Below are the code and all the weights of a small trained network. Each question names an input and a class and asks about switching units off, where a switched-off unit gives its printed mean instead of its output.

import numpy as np


def w(rows, s, z=0):
    codes = np.array(rows[::2]) - 128.0
    scale = np.full(codes.shape[1], s)
    scale[-1] = z or s
    return codes * scale


def f(y):
    return y / 2 * (1 + np.tanh(0.7978845608 * (y + 0.044715 * y**3)))


def log_softmax(a):
    a = a - a.max(-1, keepdims=True)
    return a - np.log(np.exp(a).sum(-1, keepdims=True))


def net(x, mask):
    res = np.array(x, float).reshape(1, 5) / 4 @ E
    y = f(res @ A[0][:, :-1].T + A[0][:, -1])
    res = res + np.where(mask, y, B[0][:, -1]) @ B[0][:, :-1]
    return log_softmax(res[-1] @ U[:, :-1].T + U[:, -1])


A, B = {}, {}
E = w([
[86,255,80,131,102,102,108,101,143,109],'x0',
[119,118,92,65,168,164,26,48,70,151],'x1',
[130,103,188,192,118,126,112,88,146,110],'x2',
[153,142,191,81,129,139,92,96,123,65],'x3',
[200,152,165,99,116,111,138,46,151,158],'x4',
],0.0058)
A[0] = w([
[115,130,136,139,132,147,107,96,117,141,119],'neuron 0',
[131,122,125,126,154,126,146,99,130,99,150],'neuron 1',
[145,80,204,87,132,134,93,50,121,95,206],'neuron 2',
[115,106,171,122,133,140,115,168,120,83,83],'neuron 3',
[85,95,108,117,136,140,92,216,113,101,195],'neuron 4',
[114,157,121,146,115,107,115,117,138,97,69],'neuron 5',
[161,158,127,113,132,138,181,149,129,163,110],'neuron 6',
[144,7,117,84,131,128,119,172,119,151,144],'neuron 7',
[129,136,136,129,124,135,138,136,127,140,110],'neuron 8',
[129,130,138,131,129,140,127,123,123,126,134],'neuron 9',
[109,99,72,116,136,132,81,8,117,156,223],'neuron 10',
[110,157,102,108,125,129,106,124,125,118,87],'neuron 11',
[108,169,54,49,132,130,83,91,116,129,134],'neuron 12',
[103,94,117,219,125,125,136,204,131,146,255],'neuron 13',
[129,129,126,132,128,128,127,133,126,128,119],'neuron 14',
],0.018,0.0017)
B[0] = w([
[143,139,167,129,118,103,149,128,149,127,149],'neuron 0',
[117,128,145,143,128,118,116,119,120,143,137],'neuron 1',
[149,134,255,149,96,86,105,95,145,177,254],'neuron 2',
[147,136,116,129,100,92,98,99,137,114,160],'neuron 3',
[129,122,45,146,123,104,159,156,150,18,209],'neuron 4',
[134,73,118,112,153,150,129,139,106,159,153],'neuron 5',
[120,116,133,152,112,104,89,120,131,61,157],'neuron 6',
[98,141,92,101,175,211,155,142,100,201,229],'neuron 7',
[126,124,123,124,126,125,110,128,123,114,129],'neuron 8',
[136,135,127,115,124,115,131,123,130,134,131],'neuron 9',
[163,136,254,132,88,89,94,95,143,146,244],'neuron 10',
[127,133,99,122,135,163,142,134,126,157,158],'neuron 11',
[100,109,97,118,178,199,161,153,101,178,234],'neuron 12',
[101,132,30,109,151,128,147,170,120,16,248],'neuron 13',
[133,128,125,124,127,129,134,129,130,122,128],'neuron 14',
],0.016,0.0094)
U = w([
[125,131,139,103,148,168,131,124,104,170,194],'0',
[84,120,10,121,164,145,175,181,117,81,131],'1',
[157,144,153,159,59,18,93,112,179,111,3],'2',
],0.012,0.00027)

Each question gives the input, the list of numbers given to net, and the class t.
The units are the neurons (one row each of A and B). Each row of codes is followed by its name. A weight is (code - 128) times the scale printed after its matrix; where a second scale follows, it is the last column's (A, B and U).
mask holds one flag per neuron, in row order. A switched-off neuron (its flag False) gives its mean, the last column of its row in B, instead of its output. The means were averaged over made-up inputs and are rounded, as every weight is.
A unit's drop is (log p(t) with every unit on - log p(t) with that unit switched off) / (log p(t) with every unit on - log p(t) with every unit switched off).
The circuit of an input: a set's keep is (log p(t) with only the set's units on - log p(t) with every unit switched off) / (log p(t) with every unit on - log p(t) with every unit switched off). Starting from the 12 units with the biggest drops (on a tie, the unit counted first), units are removed one at a time, each time the one whose removal leaves the highest keep (on an exact tie, the one counted first), for as long as the keep stays at least 0.8.
circuit, biggest first: the units of the circuit, biggest drop first
k most important neurons: the k neurons with the biggest drops, biggest first
drop of u: that unit's drop, to one decimal
input [4,8,1,-1,-6], class 0: circuit, biggest first => neuron 12; neuron 10
input [3,7,-1,8,6], class 2: circuit, biggest first => neuron 10
input [5,6,-7,-4,-3], class 0: circuit, biggest first => neuron 10; neuron 12
input [-2,-7,-8,6,4], class 2: 2 most important neurons => neuron 13; neuron 12
input [-1,-6,-1,-5,8], class 1: 4 most important neurons => neuron 2; neuron 10; neuron 3; neuron 0
input [5,-7,3,0,0], class 1: 2 most important neurons => neuron 2; neuron 10
input [-4,1,1,2,5], class 2: 2 most important neurons => neuron 12; neuron 2
input [-8,1,6,8,-7], class 2: 4 most important neurons => neuron 2; neuron 3; neuron 12; neuron 4
input [-6,8,6,2,-2], class 2: 2 most important neurons => neuron 2; neuron 10
input [-3,2,-1,6,-5], class 2: 3 most important neurons => neuron 13; neuron 12; neuron 2
input [-5,8,5,7,-2], class 2: drop of neuron 2 => 0.1
input [-5,1,-4,8,8], class 2: drop of neuron 2 => 0.4
input [-3,7,8,4,-3], class 2: drop of neuron 10 => 0.0
input [-6,2,4,-5,0], class 1: circuit, biggest first => neuron 13
